Where the symbols take the items:
w612: !>w413, %>w990
w63: !>w686, %>w81
w13: !>w891, %>w276
w10: !>w990, %>w413
w716: !>w626, %>w97
w26: !>w680, %>w96
w313: !>w668, %>w707
w891: !>w105, %>w926
w227: !>w205, %>w349
w325: !>w795, %>w202
w843: !>w111, %>w483
w923: !>w26, %>w173
w205: !>w54, %>w284
w900: !>w81, %>w686
w794: !>w858, %>w986
w601: !>w707, %>w668
w87: !>w96, %>w680
w795: !>w926, %>w105
w81: !>w849, %>w63
w686: !>w251, %>w900
w849: !>w284, %>w54
w202: !>w612, %>w325
w251: !>w178, %>w893
w986: !>w10, %>w794
w997: !>w986, %>w858
w276: !>w601, %>w13
w699: !>w843, %>w304
w926: !>w276, %>w891
w105: !>w202, %>w795
w111: !>w97, %>w626
w858: !>w716, %>w997
w71: !>w893, %>w178
w349: !>w664, %>w227
w54: !>w63, %>w849
w173: !>w313, %>w923
w96: !>w173, %>w26
w680: !>w811, %>w87
w483: !>w304, %>w843
w413: !>w794, %>w10
w668: !>w13, %>w601
w664: !>w87, %>w811
w707: !>w923, %>w313
w626: !>w483, %>w111
w893: !>w900, %>w251
w97: !>w997, %>w716
w284: !>w349, %>w205
w304: !>w71, %>w699
w178: !>w699, %>w71
w990: !>w325, %>w612
w811: !>w227, %>w664

The rows follow the links: the fewer symbols apart two items are, the more alike their rows tend to be.

Name the item of each row.
[-251 -421 -180   21  390 -350 -108  532  300  134  541 -393  149  275 -191  964  309 -134  225   78  231 -234  -86 -606  162  100  554 -211   81  183  293   45  508  139  392  141  353  549 -135 -169 -480  626 -311   75 -362 -180 -238  345 -380  434  123 -211  304  -80 -455  109  -31  421  214]
item: w668
[ 197  507 -229  -28 -532 -356   82  414 -383 -162 -227  451    0 -331  272  820 -102 -119 -213  162 -246  382  -71 -525 -239  315  428  258  134  -40 -318   45 -600   61  165  -69 -202 -548   28 -103  647  520  134 -140  345  379 -256  283 -204 -534 -121   64 -475 -183 -350  217  141 -563 -254]
item: w251
[ -247   351   138   139   214   412  -287  -566   335   350  -422   315   181  -198  -155 -1004   221    28  -190  -144   257  -209  -111   720  -418  -392  -511  -204   -52   193   298    47  -397   342  -434   131   314  -406  -101    10  -380  -701  -132    77   335  -189   103  -257   402   291   174  -443  -254    89   436   -93   -30   379  -160]
item: w601
[ -23   39 -351 -235  743  -25  514  -54  518   27  244    0 -239   -6 -360  -86   88 -159  -59  255  -18 -448  272  -30  -54  -23 -103 -474  177 -393  476   -4  -14 -493 -110    1 -233  -46  218 -177 -831  -54  391   13    6 -395 -296  -69  -77  852   92  735  -32 -202   67  223   79  835  -34]
item: w202
[ -282   -54   -19   280   -68   431  -480  -602    30   320    84  -128   373   -15    35 -1103   330   113    44    39   269    36  -229   792  -109  -545  -580     2    34   367   -17    58    42   450  -367   119   452   112  -236  -173    98  -706  -417   149   -10    50    27  -382   336    28   146  -614   111     4   564    64   -80   -14   -39]
item: w923
[ 102  390 -344 -157 -523 -239  300  275 -533 -160  -76  431 -191 -250  362  534  -19 -139 -198  199 -139  361  142 -391 -191  304  280  408  163 -221 -469   36 -453 -169  185  -85 -235 -480  186 -116  741  419  366  -96  331  466 -293  159  -89 -705  -49  303 -420 -231 -271  237   29 -659 -142]
item: w686
[   6  -73  303 -293 -700   66  459  -50 -604  -95 -216  -60 -325   24  266  -46 -203  174   33 -257  -14  435  385   58  100   14 -160  504 -224 -353 -533  -53  138 -492    6  -33 -291  111  279  277  883  -32  309  -78 -115  421  353  -34   88 -688   55  677   58  270  -30 -259  -21 -859   76]
item: w81
[-141 -307 -232 -109  627 -124  362  307  607   38  569 -374 -220  222 -304  543  188 -122  172  263  170 -417  242 -340  262   11  270 -395  178 -321  464  -19  451 -295  291   20  -15  519  210 -319 -663  308   16   41 -301 -366 -358  142 -246  681  130  392  269 -184 -217  204  -58  791  291]
item: w891
[  271  -383    79   181  -284   399  -274  -498  -258  -277   239  -400   162   264    98 -1006  -272     9   199   -90  -241   186  -233   718   428  -116  -519   197  -204   226  -217   -73   439   227  -207  -139  -134   493   -73   232   332  -672  -396   -57  -311   197   207  -300   381  -355  -156  -371   409   191   472  -135    56  -360   190]
item: w304
[ 182 -454  240   19  397 -292 -120  423  318 -383  220 -370   58  294 -209  817 -315   52  197 -141 -202 -202 -101 -610  556  411  510 -209 -102  155  283  -61  453   49  359 -180 -207  603 -104  258 -536  582 -289 -165 -377 -348  141  305 -344  513 -132  -91  297  214 -335 -115   59  575  198]
item: w997
[  56  318 -283 -190  771   92  385 -150  554  -15  -13  216 -326 -131 -337 -356   14 -194 -147  267 -114 -454  289  220 -165  -26 -272 -494  199 -290  579   42 -335 -306 -222  -70 -281 -352  258 -219 -835 -162  404  -62  213 -277 -305  -76   80  661   21  578 -201 -189  104  263   47  854 -116]
item: w612

Each walk starts at a row. The symbols on each line, taken left to right, move it on to the next item.
Answer with the item's row; about right is enough.
start [ 284  404 -139   86 -368 -379 -263  495 -300 -163 -237  437  211 -300  157  895  -99 -135 -232  130 -196  256 -275 -701 -270  412  519  177   74  254 -210   84 -513  278  268  -83  -78 -459 -125   31  449  526   51 -124  342  304 -220  379 -376 -352 -202 -224 -461 -170 -402  117   61 -450 -207]
% ! !	[  63 -343  314 -241 -633  157  344 -241 -562 -150   11 -269 -252  165  289 -416 -159  133  171 -130 -122  413  260  244  351    3 -153  435 -109 -300 -483  -16  381 -390  -75  -92 -351  312  211  370  760 -247  203  -32 -253  317  324 -102  169 -736  -23  516  301  215  200 -242  -12 -760  186]
! % ! ! ! !	[ 193  254  -66  232 -260 -369 -401  489 -158 -267 -158  310  271 -166   72 1025 -228  -88  -67   70 -290  162 -316 -778  -29  406  602  161   54  277 -147  -21 -262  482  319 -149 -130 -311 -226   79  185  689 -221 -141  199  170 -108  345 -326 -258 -216 -506 -314  -64 -515   23  126 -251 -195]
start [-174  447  184   85 -431 -354  -73  396 -336  251 -606  414   78 -270  166  802  156   73 -188 -150  241  234  -44 -607 -500   83  507  269 -145   97 -237   13 -413  262  193   20  286 -504  -42   14  533  571    7   99  315  198   98  248 -266 -502  109 -126 -433   91 -380 -166  -53 -489 -162]
! % ! ! !	[ -55 -239 -314 -174 -676  160  394 -163 -559   52  490 -237 -219  181  310 -276  162  -68   89  182   79  438  289  224  140 -112 -156  507  188 -322 -541   97  313 -433  -38   53 -149  314  224 -222  777 -143  286  -15 -192  535 -365 -112  244 -786  106  579  257 -187   92  307   -1 -817   99]
% ! % ! !	[  -4  -38 -299 -275 -735  -33  522  -67 -593  -19  385   -7 -266   -2  402   27   81 -162   30  237   26  464  278  -40   20  -23  -51  459  257 -380 -597  168  -33 -456   15   12 -188  -21  256 -250  859  -31  394   -4   15  506 -374   10  187 -812   57  691  -36 -255  -63  228   -3 -853    1]
start [ -20 -129  285 -271  722  -41  449   65  639  -60 -203 -149 -270   98 -370  156  -69  175   84 -252   -7 -414  332  -86  103  106   23 -491 -186 -416  479  -12  201 -511   42  -52 -262  109  215  241 -852   82  289  -49 -120 -502  331   28  -72  810   -3  600   51  242  -44 -252   83  845  106]
% ! %	[  71 -294  228 -265  645 -187  343  277  568 -186  -13 -342 -242  207 -292  387 -161  186  180 -177 -120 -471  233 -396  312  206  248 -375 -222 -245  467  -41  489 -408  165 -130 -284  391  179  299 -798  298  220  -47 -215 -467  296  126 -258  729  -32  485  267  287 -183 -278   15  765  133]
% % %	[ 217  468 -270 -100  616  280  140 -294  486  -39 -199  501 -168 -327 -288 -660  -72 -191 -258  247 -196 -387  149  456 -191  -58 -370 -378  175 -135  383  -20 -426 -123 -316  -84 -209 -515   70 -153 -659 -401  435  -31  394 -271 -244 -181  100  680  -86  388 -258 -271  275  227   31  661 -210]
start [ 268 -355   97  141  217 -408 -302  507  289 -303  224 -354  179  285  -69  973 -210   51  149  -60 -248 -181 -284 -778  523  437  601 -248  -85  220  242  -42  420  183  450 -169 -124  389 -141  191 -357  612 -351 -106 -327 -244  131  369 -373  265 -154 -507  170  197 -434 -110   93  360  185]
% % ! !	[ 190 -448  219 -104  625 -255   93  392  449 -208  241 -485 -151  335 -188  693 -175  103  230 -188 -151 -354   72 -399  465  251  333 -380 -165 -209  424  -81  490 -218  345  -76 -181  550  104  317 -659  447  -68 -118 -365 -359  182  256 -350  624  -98  236  314  212 -366 -189   51  643  195]
! % ! ! % %	[  222   439   -98   131   299   418  -342  -470   279  -135  -258   496   191  -245  -200 -1012  -268  -141  -178   173  -259  -153  -243   705  -192   -76  -524  -261   149   196   246    69  -469   332  -429  -110   -63  -566  -122    50  -397  -666   -61  -135   391  -254  -131  -336   302   430  -246  -281  -253  -174   453   116    19   439  -277]
start [  27  230 -344 -273 -675 -174  417   98 -560   27   27  159 -278 -199  339  378  -26 -240 -162  202  -96  421  248 -109 -163  149   84  468  202 -364 -482  121 -281 -443   30   -1 -251 -333  249 -290  839  234  427  -26  252  470 -390  140  -13 -769    1  634 -298 -269 -105  214   63 -849 -134]
% % % !	[ -46  116  241 -263 -647 -101  458   52 -563   84 -503  106 -221 -170  330  253  -69  217  -78 -259   23  399  355 -131 -109   52  108  535 -187 -437 -555  -72 -211 -444   36   65 -174 -165  228  232  882  113  505   33   73  378  383   93   46 -729   93  624 -166  206  -56 -232   16 -722  -74]
! ! % % %	[ -94 -380 -219 -124 -515  171  243 -311 -490   53  624 -418 -145  211  292 -566  212 -138  133  206  101  392  184  412  202 -160 -390  378  184 -168 -478  124  419 -318  -53   19   32  490  113 -323  742 -371   -2   71 -304  479 -220 -224  173 -692  195  379  329 -132  301  272  -70 -800  196]
start [  324    26   -55   296   -22   551  -527  -553    99  -310    21    35   262   -60    30 -1139  -279   -79   -33   -29  -319    52  -461   765   222   -83  -526    -8    68   373    10    47    19   474  -392  -117   -41   -88  -187   117   -62  -746  -428  -114    34   -54    31  -343   341    19  -300  -678   120   -32   506    42   103   -89    56]
! ! % % % !	[ 261    3   25  317 -100 -391 -493  595   19 -308  -42   11  394  -32   17 1236 -263  -47    9   -6 -268   48 -443 -818  208  472  645   11   13  333  -77  -72   -5  484  371 -216  -22   -5 -290  141   11  670 -369 -171   70  125  -98  377 -408  -23 -265 -684 -167  -17 -550   23   81  -47  -15]
% ! ! !	[ 199 -400  217  -99 -605  292  146 -358 -473 -170  130 -417  -97  310  278 -606 -240  138  189  -97 -159  425  102  505  451  -40 -384  402  -88 -171 -454 -137  526 -246  -51  -76 -156  529   71  289  690 -422  -58  -61 -412  354  285 -218  277 -649 -104  239  400  244  358 -202   42 -701  217]
start [ 184 -521  298   70 -424  287 -187 -386 -384 -256  227 -416   23  381  182 -865 -275   57  220 -120 -214  275  -49  579  546  -52 -561  298 -154   32 -325  -19  503  -59 -213 -113 -140  575  -55  241  537 -567 -265  -69 -444  253  224 -319  312 -537 -153 -103  532  210  395 -118   37 -538  210]
% ! ! %	[  288  -288    69   263  -212   502  -494  -556  -113  -307   151  -225   277   114    98 -1127  -347    66   112   -50  -256    98  -345   750   390   -53  -513   121     5   364  -101    37   247   340  -372   -96   -86   201  -201   211   210  -672  -489  -115  -143    88   148  -310   409  -165  -262  -557   352   100   504   -48    79  -141    64]
% % % % % !	[ 273 -103   82  282   52 -477 -488  620  110 -286  169 -196  303   62 -115 1020 -276   -4   77   16 -221  -21 -413 -858  331  443  647 -125  -55  340  103   77  179  361  356 -107  -99  134 -248  222 -111  715 -415 -164 -146  -68  -28  424 -391  146 -299 -596  -32   63 -476 -104  118  157  108]
start [-171  443  172  -80  634  261  144 -375  442  251 -655  474 -115 -383 -231 -628   88  148 -303 -176  172 -319  146  486 -477 -255 -394 -374 -214  -99  462  -12 -490  -45 -356   53   76 -541   66  137 -610 -423  195   75  362 -377  300 -222  204  679  132  310 -323  157  294 -191  -30  670 -144]
! % % % %	[-184  446  155   25  391  333  -86 -394  309  293 -508  432   41 -347 -239 -902  164   97 -160 -169  211 -217  -13  572 -534 -406 -465 -343 -112   71  308  -27 -547  227 -352   59  127 -593  -19  -12 -492 -487  127  144  346 -309  284 -254  285  513  125  -52 -301   30  371 -177  -12  546 -205]
% % % ! !	[ -37 -117 -351 -155  718 -103  451   83  579    6  532 -184 -256  103 -390  235  198 -132  126  198   19 -415  317 -226  134  102  159 -487  222 -407  534  -25  118 -452  124   25 -211  229  144 -201 -856  162  290   48 -147 -383 -327   53 -169  802  107  586  140 -238 -120  297   48  807   94]
